In the rows, 128 means zero.
Each row of numbers stands for one node and depends on some of the facts below. Use the named rows to name the rest.

There are 5 kinds of fact about the nodes: ρ, θ, ε, η, λ.
ρ: uses; θ: is of sort; ε: points at; η: refers to; λ: is directly part of
muklom -ρ-> brokun; degraki -ρ-> begi; bradrelam -ρ-> brokun; medros -ρ-> brokun; klubredron -ρ-> dufo; triflen -ρ-> lubir
flobi -ρ-> pozor; drifli -ρ-> fasta; nebrula -ρ-> drafol; skeme -ρ-> pozor; fasta -ρ-> pozor; neskil -ρ-> vudrik
fovuk -ρ-> bovefil; begi -ρ-> stipla; zali -ρ-> skulon; votur -ρ-> kotrubre; zovor -ρ-> lubir; devom -ρ-> lubir
fesker -ρ-> vinu; pluduk -ρ-> skulon; tudreso -ρ-> loplel; stezen -ρ-> gegipa; vula -ρ-> kotrubre; pinam -ρ-> pozor
vudrik -ρ-> fasta; rilu -ρ-> stipla; zoflok -ρ-> lubir; lemen -ρ-> fasta; fetuk -ρ-> legrom; kotrubre -ρ-> flosku
gege -ρ-> dusar; trozim -ρ-> lubir; flekel -ρ-> lubir; depus -ρ-> drafol; nosel -ρ-> getrovim; medis -ρ-> pozor
megru -ρ-> triral; vinu -ρ-> dusar; gradran -ρ-> fasta; flugik -ρ-> vinu; stadriflu -ρ-> skulon; drobrogim -ρ-> pozor
gegipa -ρ-> getrovim; sasobu -ρ-> begi; lolu -ρ-> skeme; stekan -ρ-> drafol; getrovim -ρ-> lubir; pledros -ρ-> boplen
guleskal -θ-> c; muklom -θ-> c; skubruk -θ-> d; degraki -θ-> a; bradrelam -θ-> b; medros -θ-> d
klubredron -θ-> a; triflen -θ-> b; flobi -θ-> d; drifli -θ-> a; nebrula -θ-> d; redros -θ-> a
bufa -θ-> a; skeme -θ-> a; fasta -θ-> b; puster -θ-> b; neskil -θ-> b; fasum -θ-> a
fovuk -θ-> d; bupluru -θ-> b; begi -θ-> c; zali -θ-> d; brirel -θ-> a; tulin -θ-> a
siklel -θ-> a; votur -θ-> b; sido -θ-> a; gifaser -θ-> d; zovor -θ-> b; devom -θ-> a
fesker -θ-> d; dopa -θ-> a; pluduk -θ-> a; plazik -θ-> a; tudreso -θ-> d; gupigrom -θ-> d
stezen -θ-> c; vula -θ-> a; pinam -θ-> c; brulasto -θ-> b; pivil -θ-> a; stogro -θ-> b
nuklek -θ-> b; skiplon -θ-> a; bifoflus -θ-> c; vudrik -θ-> c; drebri -θ-> a; brugrar -θ-> d
triplu -θ-> a; luzo -θ-> a; rilu -θ-> c; zoflok -θ-> c; skevis -θ-> a; trugre -θ-> c
lemen -θ-> a; lubir -θ-> b; flostum -θ-> d; fetuk -θ-> c; kotrubre -θ-> c; sufam -θ-> b
broston -θ-> d; leklis -θ-> b; kebros -θ-> c; kladrul -θ-> b; nudri -θ-> c; gege -θ-> c
trozim -θ-> a; flekel -θ-> c; depus -θ-> d; stipla -θ-> c; nosel -θ-> a; medis -θ-> d
sutral -θ-> b; zeste -θ-> b; vastem -θ-> c; latak -θ-> c; bratri -θ-> b; megru -θ-> b
vinu -θ-> d; gradran -θ-> d; dralitrum -θ-> a; flugik -θ-> d; stadriflu -θ-> b; drobrogim -θ-> a
gegipa -θ-> c; liflar -θ-> d; trasko -θ-> c; sasobu -θ-> c; lolu -θ-> d; stekan -θ-> a
trigek -θ-> a; klabram -θ-> b; getrovim -θ-> a; sati -θ-> d; pledros -θ-> b; muklom -ε-> megru
brokun -ε-> vastem; medros -ε-> pledros; nebrula -ε-> trepum; bufa -ε-> votur; puster -ε-> drafol; fasum -ε-> bufa
pozor -ε-> sati; fovuk -ε-> fasta; tulin -ε-> pivil; votur -ε-> siklel; zovor -ε-> vula; devom -ε-> pluduk
fesker -ε-> vudrik; dopa -ε-> nudri; tudreso -ε-> redros; stezen -ε-> klabram; vula -ε-> pligil; pivil -ε-> guleskal
dufo -ε-> nebrula; triral -ε-> brulasto; skozas -ε-> leklis; vudrik -ε-> gupigrom; drebri -ε-> triral; muzim -ε-> lolu
triplu -ε-> flobi; rilu -ε-> muklom; lemen -ε-> trasko; flostum -ε-> devom; fetuk -ε-> pozor; plaskul -ε-> pinam
drafol -ε-> medis; kebros -ε-> difun; depus -ε-> flugik; medis -ε-> gradran; boplen -ε-> stipla; sutral -ε-> skevis
vastem -ε-> broston; latak -ε-> medros; bratri -ε-> zeste; megru -ε-> triplu; flugik -ε-> trigek; stadriflu -ε-> dufo
gegipa -ε-> fetuk; trasko -ε-> zovor; sasobu -ε-> neskil; lolu -ε-> bupluru; trepum -ε-> dralitrum; klabram -ε-> fleka
getrovim -ε-> brirel; sati -ε-> triflen; pledros -ε-> miven; triflen -η-> plazik; triflen -η-> stipla; drifli -η-> rilu
redros -η-> nudri; puster -η-> sadretrek; puster -η-> sufam; puster -η-> skubruk; neskil -η-> guleskal; neskil -η-> nebrula
fasum -η-> gupigrom; brugasal -η-> gupigrom; bupluru -η-> pledros; bupluru -η-> trigek; siklel -η-> fleka; siklel -η-> pebriki
sido -η-> lemen; sido -η-> mozu; dopa -η-> zetiflun; pluduk -η-> gege; pluduk -η-> brugrar; gupigrom -η-> flugik
dufo -η-> puster; zetiflun -η-> flugik; zetiflun -η-> bratri; sadretrek -η-> plaskul; skiplon -η-> gege; skiplon -η-> nudri
bifoflus -η-> bratri; brugrar -η-> pebriki; luzo -η-> kladrul; mozu -η-> medis; pebriki -η-> nudri; trugre -η-> sadretrek
lemen -η-> guleskal; sufam -η-> plaskul; sufam -η-> redros; fleka -η-> dralitrum; kebros -η-> plaskul; kladrul -η-> triflen
kladrul -η-> medis; gege -η-> pebriki; gege -η-> devom; gege -η-> trozim; trozim -η-> sadretrek; depus -η-> luzo
stipla -η-> kebros; stipla -η-> plazik; stipla -η-> plaskul; sutral -η-> stipla; vastem -η-> nebrula; vastem -η-> loplel
vastem -η-> neskil; latak -η-> medis; bratri -η-> nebrula; bratri -η-> flugik; megru -η-> lemen; miven -η-> guleskal
miven -η-> loplel; gradran -η-> pebriki; dralitrum -η-> nebrula; dralitrum -η-> difun; dralitrum -η-> gifaser; flugik -η-> zoflok
flugik -η-> skubruk; sasobu -η-> pledros; difun -η-> pozor; difun -η-> devom; difun -η-> stipla; getrovim -η-> sufam
pledros -η-> kebros; guleskal -λ-> pozor; muklom -λ-> zetiflun; skubruk -λ-> pades; degraki -λ-> pagren; bradrelam -λ-> pades
medros -λ-> boplen; klubredron -λ-> loplel; triflen -λ-> mozu; flobi -λ-> flosku; drifli -λ-> plaskul; nebrula -λ-> loplel
redros -λ-> brokun; bufa -λ-> sadretrek; skeme -λ-> flosku; fasta -λ-> muzim; puster -λ-> pades; neskil -λ-> brugasal
fasum -λ-> boplen; fovuk -λ-> dufo; bupluru -λ-> brugasal; begi -λ-> dusar; zali -λ-> trepum; brirel -λ-> plaskul
tulin -λ-> dufo; siklel -λ-> pozor; votur -λ-> trepum; sido -λ-> drafol; gifaser -λ-> skozas; zovor -λ-> loplel
devom -λ-> zetiflun; fesker -λ-> legrom; dopa -λ-> skozas; pluduk -λ-> skozas; plazik -λ-> muzim; tudreso -λ-> pozor
gupigrom -λ-> flosku; stezen -λ-> trepum; vula -λ-> skozas; pinam -λ-> boplen; brulasto -λ-> skulon; pivil -λ-> trepum
stogro -λ-> skozas; nuklek -λ-> bovefil; skiplon -λ-> pagren; bifoflus -λ-> pades; vudrik -λ-> fleka; drebri -λ-> pades
brugrar -λ-> zetiflun; triplu -λ-> brokun; luzo -λ-> bovefil; rilu -λ-> sadretrek; zoflok -λ-> dufo; skevis -λ-> difun
trugre -λ-> brugasal; lemen -λ-> loplel; lubir -λ-> pozor; flostum -λ-> drafol; fetuk -λ-> mozu; kotrubre -λ-> pades
sufam -λ-> drafol; broston -λ-> brugasal; leklis -λ-> mozu; kebros -λ-> dufo; kladrul -λ-> sadretrek; nudri -λ-> trepum
gege -λ-> pades; trozim -λ-> mozu; flekel -λ-> drafol; depus -λ-> pagren; stipla -λ-> brokun; nosel -λ-> muzim
medis -λ-> brugasal; sutral -λ-> pozor; zeste -λ-> brugasal; vastem -λ-> trepum; latak -λ-> miven; bratri -λ-> plaskul
megru -λ-> zetiflun; vinu -λ-> skulon; gradran -λ-> boplen; dralitrum -λ-> pades; flugik -λ-> mozu; stadriflu -λ-> flosku
drobrogim -λ-> zetiflun; gegipa -λ-> pligil; liflar -λ-> dusar; trasko -λ-> difun; sasobu -λ-> bovefil; lolu -λ-> skozas
stekan -λ-> brugasal; trigek -λ-> pades; klabram -λ-> plaskul; getrovim -λ-> bovefil; sati -λ-> miven; pledros -λ-> trepum

Some nodes and their rows:
[118 127 146 136 150 162 126 124 130 155 138 118 126 118 148 103 146 114
 144 124 111 115 133 156 121 126 142 149 126 147] -> gradran
[120 120 137 138 158 154 135 108 113 146 137 128 118 106 127 113 125 109
 136 135 118 127 133 160 124 119 124 167 147 153] -> skiplon
[115 120 127 134 140 129 113 130 151 140 117 120 111 130 132 129 113 132
 133 104 128 140 139 147 124 113 139 123 143 168] -> sasobu
[141 110 127 150 144 125 104 144 137 137 135 123 114 131 118 135 120 123
 143 112 113 114 127 148 119 117 131 145 128 180] -> sufam
[114 133 123 130 130 129 119 111 150 126 133 108 135 115 147 130 135 136
 120 123 137 132 127 124 137 131 139 114 137 148] -> pinam
[122 162 141 109 112 164 150 146 104 103 133 158 134 174 133 139 115 133
 117 173 123 131 128  91 147  94 126 127 122  79] -> legrom
[155  66 112 136 105  61  85  53 137 142 102 175 110 172 141 149 114  98
 165 138  96 153 145 164 190 173 135 139 101 157] -> pledros
[176 113 136 158 119  81 148 118 197 135 124 169 137 132  73  73  88 158
 108  64 119  69 140 166  87 114 137 161 128  92] -> puster
[154 124 140 130 107 184 157 153  92  94 122 128 120 156 124 120 106 116
 117 148 109 147 114 102 112  74 124 113 126  90] -> zetiflun
[109 131 131 125 125 126 123 128 131 133 126 104 134 124 141 122 151 133
 142 119 127 109 122 130 119 146 139 119 127 139] -> flobi
[113 132 133 125 123 125 124 128 131 134 124 113 135 128 140 121 149 133
 141 122 129 111 122 128 121 145 139 120 126 131] -> liflar
[139 122 135 105  86 128 139  62 101 108 111 195 132 199 157 141 113 103
 137 199 103 163 141 115 206 136 133 133 100  65] -> trepum
[110 131 131 126 125 126 123 127 131 134 126 106 134 124 141 121 151 133
 140 119 128 111 122 130 120 145 139 121 127 137] -> flostum
[153 142 127 141 113  68 154 101 196 128 140 170 159 124  91  92 112 173
  95  90 138  55 145 140 107 144 137 152 117  72] -> bradrelam
[111 126 122 125 131 118 131 109 116 122 129 112 133 110 122 133 136 129
 129 131 137 120 117 128 125 143 120 134 147 140] -> bufa
[107 125 111 143 133 134 123 122 128 110 150  85 129 112 135 148 145 144
 124 119 127  82 129 122  98 130 139 121 134 191] -> stogro
[106 128 123 131 133 128 139  99 115 120 126 112 132 108 124 129 137 131
 129 137 139 118 123 130 121 143 126 137 152 144] -> drifli
[164 116 127 125 129  85 176 105 165 152 138 169 137  92  88  72 105 141
  88  74 126  94 155 166  87 131 112 156 122  58] -> dralitrum
[113 132 132 125 124 125 123 126 131 134 124 112 136 128 140 120 149 133
 140 122 129 111 122 130 122 146 140 121 126 131] -> sati
[126 127 118 146 129 123 120 117 134 116 136 114 135 121 128 140 138 138
 131 135 135 106 128 124 123 142 138 127 125 159] -> nuklek

Which node is each row?
No name comes twice in this set of rows, the named rows included.
[107 124 119 125 131 120 129 111 114 121 132 103 130 107 127 135 139 130
 128 128 136 116 116 129 121 142 120 133 150 152] -> drobrogim
[117 126 141 130 148 154 116 133 129 156 147 110 127 118 152 112 150 114
 141 118 108 110 126 152 123 125 136 145 124 153] -> brugrar
[150 142 124  98 113 158 150 170  89 114 149 147 124 147 141 146 124 114
  99 152 115 151 134  90 131  97 106 103  93  69] -> loplel
[119 120 112 135 138 106 125 145 130 136 115 145 101 133 109 155 116 140
 141 114 135 122 168 138 102 143 134 119 116 174] -> kladrul
[176 110 139 127  98  63 132 143 193 144 124 137 150 130  90  65 110 154
 107  39 110  73 104 155  92 122 124 138 125  60] -> skubruk
[160  65 110 138 110 120 143   4 132 144 103 164 118 118 177 113 129  80
 135 150 110 199 177 164 175 174 145 102  91 110] -> vastem
[154 137 142 129 137  94 145 108 212 165 148 175 142 117 111  71  98 150
  90  69 119  90 152 172 122 108 134 165 126  75] -> gege
[175 115 130 144 114  98 169  97 204 137 127 150 148 100 103  61  99 151
  82  60 131 103 145 155  91 116 136 125 125  55] -> bifoflus
[134 149 147 110 131 175 149 166  98 125 132 174 108 173 127 132  99 117
 124 158 107 147 148 116 136  77 121 140 115  95] -> difun
[153  79 122 117 117  90  78  37 154 163 135 161 129 148 186 132 132  81
 141 142  89 173 130 166 229 157 131 145 102 129] -> nudri
[146  95 131 142 113 131 115 143 129 124 113  80 130 120 127 107 139 120
 142  92 113 123  91 134 101 124 134 109 135 139] -> gupigrom
[139 112 100 115 131 118 118 139 137 141 151  96 124  88 157 144 147 119
 100  98 129 151 139 121 122 135 116  85 103 136] -> guleskal
[102 127 127 119 133 119 133 144 124 147 104 134 108 135 124 128 133 136
 150 108 131 122 158 144 100 146 140 113 122 149] -> depus
[119 109 116 115 136 141 120 159 115 146 153  76 115 100 152 130 157 120
 126  86 105 105 127 137  86 125 123 106 115 166] -> gifaser
[146  91 130 143 115 134 113 144 127 123 114  74 125 118 128 107 138 118
 141  86 111 123  93 136  93 121 133 108 136 148] -> flugik

Now the same nodes, written a new way:
Some rows with their names:
[104 124 105 132 130 147 129 108 172 148 134 145 105 125 109 122 162 116
 102 110 105  67 116 112 136  93 145 116 119 139 160] -> lolu
[114 133 117 134 144 134 123 109 153 147 144 129 122 115 123 126 152 121
 117 128 114 100 127 114 131  94 123 119 108 139 151] -> flobi
[115 118 128 129 159 131 128 105 152 113 140 123 117 154 137  86 122 135
 146 125 143  96 122 116 136 130 130 115 145 129 132] -> drifli
[ 86  91 149 151  97 130 109 131 183  76 112 149  96  82 150 107 121 128
 128 101 144  82  76  90 138 157 158 137 166 135 134] -> dopa
[117 120 114 132 147 136 116 109 152 130 122 126 111 149 129  96 114 145
 150 126 135  95 114 118 128 133 138 116 141 128 144] -> drobrogim
[117 125 195 121  97  75  45  89  77 101 108 112 126 234 184 185  75 108
 172  97 123 139 133  91 146 161  91 121 130 146 104] -> dralitrum
[ 92 111 152 157  87 133  80 133 164 117 117 138 111   9 149 150 149 127
 113 124 125 123  80  92 120 135 142 156 120 144 156] -> flugik
[121 132 135 107 161 150 134 148 139 124 134 105 139 127 108 126 114 138
 123 113 101 107 136 127 123 121 131 137 132 124 144] -> vudrik
[108 113 106 132 135 145 121 110 167 132 115 141  96 160 117  94 122 140
 139 110 128  68 104 115 130 132 155 114 150 129 152] -> vula
[114 148 105 107 125 130 135 133 137 129 127 144 142 121 117  89 143 121
 156 130 106 100 136 128 143 124 127 138 126 127 146] -> klabram
[119 122 118 134 149 134 115 108 148 130 125 126 115 148 130  97 113 144
 153 128 138 102 116 120 128 134 134 116 139 128 143] -> brirel
[152 162 152  86 168 101 103 107 121 141 176  84 140  53  98 130 160 137
 190 169 152 108 103 128 122  49 107 109 128 138 115] -> zali
[142  81 129  97 116 116  71  80 119 149 108 123 112 127 135 104 119 116
 109 121 134 135 118 130 108 161 133 109 167 140 121] -> redros
[194 126 124 106 114 112 126 122  95 173 146 152  84 141 163 183 151 103
  84 120 141 167 125 206 135 185 127  99 119 111 124] -> pebriki
[151  83 133  86 126  82  91  94 145 117 135 139 112 149 162 116  97  88
 108  92 129  90 116 125 153 154 114  77 175 142  99] -> siklel
[118 129 131 106 159 151 133 148 142 125 132 106 136 126 103 123 114 139
 120 111  98  98 134 125 125 120 134 136 136 124 146] -> flekel
[113 148 104 107 125 129 135 133 137 129 125 144 143 121 118  90 143 121
 154 130 106 100 135 128 142 124 127 139 126 127 146] -> zovor
[117 134 120 135 145 135 122 108 149 147 144 127 123 115 126 127 152 121
 119 130 117 106 128 117 130  97 122 119 107 137 149] -> vinu
[133  93 116 106 105 159 117 130 104 154  76 102 151 127  56 129 112 138
  85 127 102 155 144 119  71 112 156 144 156 135 118] -> kebros
[115 133 118 133 143 135 123 108 152 148 143 128 123 115 124 125 153 120
 117 129 115 100 126 115 131  95 124 119 109 139 150] -> flostum

Name these rows:
No name comes twice in this set of rows, the named rows included.
[165 117 105 153  74 162 139 129  79 183  86 143 101 124  95 169 163 144
  83 156 157 217 121 181  71 156 170 144 117 112 127] -> plaskul
[138  68 126  75 121 101  96  77 153 124 131 146  94 162 143  96 123  80
  85  81 122  69 117 128 147 156 132  77 188 144 109] -> pluduk
[127 110 147 213 142 124 179 171 120  95 164 137 150  31 225 117 119 143
  62 159 175 244 149 141 145 198  94 167  95 116 109] -> brugasal
[122  73 141 113 112 126  95  83 125 118 108 121 119 122 126  87 131 117
 103 125 149 140 120 113 104 148 140 122 176 143 107] -> getrovim
[143  76 124  92 109 115  69  81 124 152 105 128 107 130 130 105 117 112
 103 114 130 125 115 129 109 160 136 103 173 143 119] -> trozim
[140 149 100 161  82 103  64 162 159 170  96 152 120  64 140 210  86 140
 151 121  97 110  81 107 132 123 131 114  88 135 164] -> nebrula
[178 175 165 112 160 116 176 144  91 113 188 101 114  84 117 151 177 149
 179 177 199 159 106 186 127  98 124 122 127 102  93] -> trepum
[ 93  98 163 148 121 128 106 121 160  76 127 128 112  74 158  98 125 135
 141 124 157 117  93  97 128 157 140 145 157 134 129] -> fasum
[136 138  98 170 117 103 130 156 161 114  98 144 135 165 127 151  56 152
 178 122 135  96 105  97 141 113 133  96 128 127 116] -> lemen
[131 137 119 157 123 162 202 145 142 122 149 162  78 155 127 144 179 127
  95 120 154 118 115 170 139 142 161 131 117 104 138] -> skozas
[ 86 155 199 102 153 142  87 112  74 113 133  76 138 226 134 164 118 134
 159 103  87 132 164 106 128 133 102 169 107 132 150] -> kotrubre
[ 86 149 187 129 144 125  67  74  78 117 125  94 116 249 162 139 118 141
 191 121 128 136 143 101 132 146 103 147 110 137 146] -> drebri
[119 101  86 147 138 114 149 128 106 135 118 125 217  92 148  37  95 122
  82 163 116 209 202 103 127 136  80 150 123 144  98] -> bupluru

